Below are the code and all the weights of a small trained network. Each question names an input and a class and asks about switching units off, where a switched-off unit gives its printed mean instead of its output.

import numpy as np


def w(rows, s, z=0):
    codes = np.array(rows[::2]) - 128.0
    scale = np.full(codes.shape[1], s)
    scale[-1] = z or s
    return codes * scale


def f(y):
    return y / 2 * (1 + np.tanh(0.7978845608 * (y + 0.044715 * y**3)))


def log_softmax(a):
    a = a - a.max(-1, keepdims=True)
    return a - np.log(np.exp(a).sum(-1, keepdims=True))


def net(x, mask):
    res = np.array(x, float).reshape(1, 8) / 4 @ E
    y = f(res @ A[0][:, :-1].T + A[0][:, -1])
    res = res + np.where(mask, y, B[0][:, -1]) @ B[0][:, :-1]
    return log_softmax(res[-1] @ U[:, :-1].T + U[:, -1])


A, B = {}, {}
E = w([
[181,254,17,134,92,82,88,110,118],'x0',
[146,160,185,163,182,217,45,134,67],'x1',
[122,228,94,51,165,95,169,188,106],'x2',
[167,39,94,77,68,185,128,138,11],'x3',
[154,196,132,201,134,185,190,56,76],'x4',
[215,82,104,140,168,20,168,147,122],'x5',
[84,165,163,75,131,140,105,96,137],'x6',
[185,170,225,164,62,110,131,240,96],'x7',
],0.0095)
A[0] = w([
[203,32,98,81,44,109,116,174,89,121],'neuron 1',
[135,46,50,89,43,86,161,50,162,191],'neuron 2',
[206,101,152,174,157,118,143,147,206,253],'neuron 3',
[18,187,110,86,210,76,87,146,206,193],'neuron 4',
[249,189,110,208,107,98,183,145,72,235],'neuron 5',
[75,2,238,119,197,153,219,117,182,175],'neuron 6',
],0.006,0.0015)
B[0] = w([
[164,45,81,95,72,108,104,254,50,226],'neuron 1',
[142,75,2,113,114,152,236,106,146,230],'neuron 2',
[145,98,185,206,148,31,93,82,150,175],'neuron 3',
[54,164,117,60,183,148,93,85,250,226],'neuron 4',
[223,195,128,162,111,108,137,148,106,224],'neuron 5',
[36,77,197,191,195,115,204,142,62,254],'neuron 6',
],0.0077,0.0091)
U = w([
[150,106,98,138,163,217,59,16,64,84],'0',
[60,121,233,141,27,223,38,141,125,251],'1',
[189,116,154,184,121,32,91,146,169,60],'2',
[63,58,202,153,203,124,169,142,94,94],'3',
[56,174,120,38,192,121,82,108,209,191],'4',
[84,89,72,97,78,120,206,87,178,111],'5',
[147,254,149,103,91,118,174,183,92,115],'6',
[147,24,118,51,80,117,112,198,73,153],'7',
],0.01,0.0023)

Each question gives the input, the list of numbers given to net, and the class t.
The units are the neurons (one row each of A and B). Each row of codes is followed by its name. A weight is (code - 128) times the scale printed after its matrix; where a second scale follows, it is the last column's (A, B and U).
mask holds one flag per neuron, in row order. A switched-off neuron (its flag False) gives its mean, the last column of its row in B, instead of its output. The means were averaged over made-up inputs and are rounded, as every weight is.
A unit's drop is (log p(t) with every unit on - log p(t) with that unit switched off) / (log p(t) with every unit on - log p(t) with every unit switched off).
The circuit of an input: a set's keep is (log p(t) with only the set's units on - log p(t) with every unit switched off) / (log p(t) with every unit on - log p(t) with every unit switched off). Starting from all 6 units, units are removed one at a time, each time the one whose removal leaves the highest keep (on an exact tie, the one counted first), for as long as the keep stays at least 0.8.
units of the circuit, in order: the units of the circuit, biggest drop first
unit that matters most: the unit with the biggest drop
top k neurons: the k neurons with the biggest drops, biggest first
drop of u: that unit's drop, to one decimal
input [-7,-6,-6,8,1,-7,2,-7], class 3: top 2 neurons => (neuron 6; neuron 4)
input [8,1,0,2,3,5,-1,-3], class 6: top 2 neurons => (neuron 5; neuron 3)
input [-1,8,5,1,-4,6,2,-3], class 4: units of the circuit, in order => (neuron 6; neuron 1)
input [4,3,-7,1,4,-3,-6,3], class 2: unit that matters most => neuron 5
input [8,-7,-4,-7,-1,7,1,-2], class 5: top 2 neurons => (neuron 2; neuron 4)
input [3,0,-3,-6,-4,-2,-3,3], class 4: top 4 neurons => (neuron 4; neuron 1; neuron 5; neuron 6)
input [1,3,-5,5,-7,-7,-3,-6], class 7: units of the circuit, in order => (neuron 1; neuron 4)
input [5,8,-8,1,5,4,-3,5], class 2: drop of neuron 1 => 0.0
input [7,6,-5,3,-8,-2,6,-4], class 4: drop of neuron 5 => 0.2
input [-7,-1,-8,-4,3,-8,-5,1], class 3: drop of neuron 6 => 1.2
